Below are the code and all the weights of a small trained network. Each question names an input and a class and asks about switching units off, where a switched-off unit gives its printed mean instead of its output.

import numpy as np


def w(rows, s, z=0):
    codes = np.array(rows[::2]) - 128.0
    scale = np.full(codes.shape[1], s)
    scale[-1] = z or s
    return codes * scale


def norm(h):
    return h / np.sqrt((h * h).mean(-1, keepdims=True) + 1e-5)


def f(y):
    return np.maximum(y, 0)


def log_softmax(a):
    a = a - a.max(-1, keepdims=True)
    return a - np.log(np.exp(a).sum(-1, keepdims=True))


def net(x, mask):
    res = np.array(x, float).reshape(1, 7) / 4 @ E
    u = 0
    for l in range(2):
        y = f(norm(res) @ A[l][:, :-1].T + A[l][:, -1])
        res = res + np.where(mask[u : u + 7], y, B[l][:, -1]) @ B[l][:, :-1]
        u += 7
    return log_softmax(norm(res)[-1] @ U[:, :-1].T + U[:, -1])


A, B = {}, {}
E = w([
[138,25,140,96],'x0',
[119,168,246,114],'x1',
[128,124,127,127],'x2',
[130,128,124,131],'x3',
[254,112,134,229],'x4',
[131,130,128,129],'x5',
[129,127,130,127],'x6',
],0.0064)
A[0] = w([
[133,44,179,67,142],'0.n0',
[194,172,146,163,92],'0.n1',
[111,72,173,78,1],'0.n2',
[121,159,220,115,144],'0.n3',
[133,112,252,124,58],'0.n4',
[117,154,53,99,58],'0.n5',
[96,114,118,113,129],'0.n6',
],0.014,0.0085)
B[0] = w([
[160,126,82,188,254],'0.n0',
[117,147,97,205,212],'0.n1',
[69,229,222,179,156],'0.n2',
[150,118,235,99,253],'0.n3',
[81,158,6,126,214],'0.n4',
[110,171,183,194,169],'0.n5',
[157,174,109,141,176],'0.n6',
],0.02,0.0061)
A[1] = w([
[221,23,186,127,44],'1.n0',
[219,33,177,140,43],'1.n1',
[254,29,209,177,255],'1.n2',
[186,60,225,15,53],'1.n3',
[130,104,102,126,179],'1.n4',
[187,82,16,174,210],'1.n5',
[169,111,177,22,65],'1.n6',
],0.0099,0.00091)
B[1] = w([
[121,132,221,115,139],'1.n0',
[161,164,226,124,142],'1.n1',
[85,180,252,90,177],'1.n2',
[191,24,123,82,156],'1.n3',
[178,134,152,176,141],'1.n4',
[127,63,50,61,255],'1.n5',
[160,59,147,109,150],'1.n6',
],0.017,0.0077)
U = w([
[73,253,173,200,38],'0',
[153,89,2,138,254],'1',
[168,64,223,5,56],'2',
],0.0092,0.00067)

Each question gives the input, the list of numbers given to net, and the class t.
The units are the neurons (one row each of A and B). Each row of codes is followed by its name. A weight is (code - 128) times the scale printed after its matrix; where a second scale follows, it is the last column's (A, B and U).
mask holds one flag per neuron, layer by layer. A switched-off neuron (its flag False) gives its mean, the last column of its row in B, instead of its output. The means were averaged over made-up inputs and are rounded, as every weight is.
A unit's drop is (log p(t) with every unit on - log p(t) with that unit switched off) / (log p(t) with every unit on - log p(t) with every unit switched off).
The circuit of an input: a set's keep is (log p(t) with only the set's units on - log p(t) with every unit switched off) / (log p(t) with every unit on - log p(t) with every unit switched off). Starting from the 12 units with the biggest drops (on a tie, the unit counted first), units are removed one at a time, each time the one whose removal leaves the highest keep (on an exact tie, the one counted first), for as long as the keep stays at least 0.8.
units of the circuit, in order: the units of the circuit, biggest drop first
unit that matters most: the unit with the biggest drop
k most important neurons: the k neurons with the biggest drops, biggest first
k most important neurons of layer l: the k neurons of layer l with the biggest drops, biggest first
drop of u: that unit's drop, to one decimal
input [2,-5,7,0,5,7,-5], class 2: units of the circuit, in order => 1.n2, 0.n0
input [6,-7,0,4,1,-7,4], class 2: units of the circuit, in order => 0.n1, 1.n2
input [0,-5,3,-4,-2,2,-4], class 0: unit that matters most => 0.n5
input [1,7,0,-5,5,-2,5], class 1: 3 most important neurons => 0.n4, 0.n2, 0.n5
input [4,-1,-7,7,5,3,1], class 2: units of the circuit, in order => 0.n4, 1.n2, 1.n5, 0.n3
input [-3,1,-2,6,-7,-8,-5], class 2: 3 most important neurons of layer 0 => 0.n0, 0.n1, 0.n4
input [6,5,0,-2,-3,4,-3], class 0: 2 most important neurons => 0.n2, 0.n3
input [-3,-8,7,8,-8,4,-1], class 0: 4 most important neurons => 0.n5, 1.n5, 0.n0, 0.n4
input [3,-2,6,-7,1,1,0], class 2: 3 most important neurons of layer 1 => 1.n2, 1.n1, 1.n0
input [-8,-5,2,8,-2,-6,1], class 0: 4 most important neurons => 0.n5, 1.n5, 0.n0, 0.n4
input [4,6,-5,2,1,-1,-1], class 1: 2 most important neurons => 0.n4, 0.n0
input [-8,-1,3,-5,2,4,-3], class 1: 3 most important neurons of layer 0 => 0.n3, 0.n2, 0.n5
input [-6,-7,-6,3,-1,-7,5], class 0: 3 most important neurons of layer 0 => 0.n5, 0.n0, 0.n4
input [5,5,3,4,6,-3,-4], class 1: units of the circuit, in order => 0.n4
input [7,6,5,-6,0,7,1], class 0: 2 most important neurons of layer 0 => 0.n2, 0.n3
input [7,3,7,5,0,8,0], class 0: 2 most important neurons => 0.n2, 1.n3
input [3,6,2,-8,-7,-8,6], class 0: 2 most important neurons of layer 0 => 0.n0, 0.n4
input [8,-3,1,8,5,-2,-2], class 2: drop of 1.n5 => 0.1
input [6,4,1,-6,-4,1,-1], class 0: drop of 0.n2 => 1.2
input [-2,8,6,-1,-3,-7,0], class 2: unit that matters most => 0.n3
input [1,-5,-5,4,3,8,-7], class 2: drop of 0.n1 => 0.3
input [4,2,2,-8,-8,4,-4], class 0: drop of 0.n0 => 0.5
